Below is a small trained network, with its code and all its weights. Each question gives an input and a class and asks what happens when units are switched off, that is, made to give their printed mean instead of their output.

import numpy as np


def w(rows, s, z=0):
    codes = np.array(rows[::2]) - 128.0
    scale = np.full(codes.shape[1], s)
    scale[-1] = z or s
    return codes * scale


def f(y):
    return y / 2 * (1 + np.tanh(0.7978845608 * (y + 0.044715 * y**3)))


def log_softmax(a):
    a = a - a.max(-1, keepdims=True)
    return a - np.log(np.exp(a).sum(-1, keepdims=True))


def net(x, mask):
    res = np.array(x, float).reshape(1, 8) / 4 @ E
    y = f(res @ A[0][:, :-1].T + A[0][:, -1])
    res = res + np.where(mask, y, B[0][:, -1]) @ B[0][:, :-1]
    return log_softmax(res[-1] @ U[:, :-1].T + U[:, -1])


A, B = {}, {}
E = w([
[127,89,41],'x0',
[65,93,164],'x1',
[118,160,203],'x2',
[150,73,170],'x3',
[113,181,83],'x4',
[5,110,108],'x5',
[118,181,68],'x6',
[113,116,154],'x7',
],0.011)
A[0] = w([
[152,67,142,1],'neuron 1',
[165,38,142,32],'neuron 2',
[111,16,178,121],'neuron 3',
[66,195,173,186],'neuron 4',
[135,171,163,198],'neuron 5',
[56,173,191,172],'neuron 6',
[245,132,106,103],'neuron 7',
[108,92,39,83],'neuron 8',
],0.011,0.0043)
B[0] = w([
[112,170,231,149],'neuron 1',
[128,149,171,185],'neuron 2',
[120,49,171,250],'neuron 3',
[179,84,1,219],'neuron 4',
[199,118,51,196],'neuron 5',
[152,22,6,227],'neuron 6',
[179,184,131,255],'neuron 7',
[58,87,38,218],'neuron 8',
],0.0093,0.0073)
U = w([
[90,192,133,2],'0',
[158,173,145,156],'1',
[222,248,107,123],'2',
[140,99,212,96],'3',
[114,107,31,203],'4',
],0.012,0.0058)

Each question gives the input, the list of numbers given to net, and the class t.
The units are the neurons (one row each of A and B). Each row of codes is followed by its name. A weight is (code - 128) times the scale printed after its matrix; where a second scale follows, it is the last column's (A, B and U).
mask holds one flag per neuron, in row order. A switched-off neuron (its flag False) gives its mean, the last column of its row in B, instead of its output. The means were averaged over made-up inputs and are rounded, as every weight is.
A unit's drop is (log p(t) with every unit on - log p(t) with that unit switched off) / (log p(t) with every unit on - log p(t) with every unit switched off).
The circuit of an input: a set's keep is (log p(t) with only the set's units on - log p(t) with every unit switched off) / (log p(t) with every unit on - log p(t) with every unit switched off). Starting from all 8 units, units are removed one at a time, each time the one whose removal leaves the highest keep (on an exact tie, the one counted first), for as long as the keep stays at least 0.8.
circuit, biggest first: the units of the circuit, biggest drop first
k most important neurons: the k neurons with the biggest drops, biggest first
drop when u is switched off: that unit's drop, to one decimal
input [5,-4,-5,-6,2,-7,-7,-3], class 2: circuit, biggest first	(neuron 7)
input [-2,2,-1,1,5,0,-6,-8], class 1: 2 most important neurons	(neuron 8; neuron 6)
input [4,3,7,8,3,-1,2,-1], class 3: circuit, biggest first	(neuron 8; neuron 4)
input [-5,6,6,-1,1,-6,-5,5], class 4: 3 most important neurons	(neuron 6; neuron 4; neuron 5)
input [5,-7,5,0,6,1,2,-1], class 2: 2 most important neurons	(neuron 6; neuron 3)
input [-1,2,7,-5,3,-2,7,1], class 4: 3 most important neurons	(neuron 6; neuron 4; neuron 7)
input [0,-6,7,-5,8,1,-1,3], class 4: 3 most important neurons	(neuron 4; neuron 6; neuron 7)
input [8,-7,-6,-2,-2,-6,3,-3], class 2: 2 most important neurons	(neuron 7; neuron 6)
input [6,-8,-1,5,0,-1,-5,0], class 2: drop when neuron 7 is switched off	0.3
input [3,2,-2,8,-4,-5,2,0], class 3: drop when neuron 3 is switched off	0.1
input [-5,7,6,3,-5,3,-4,5], class 4: drop when neuron 4 is switched off	0.5
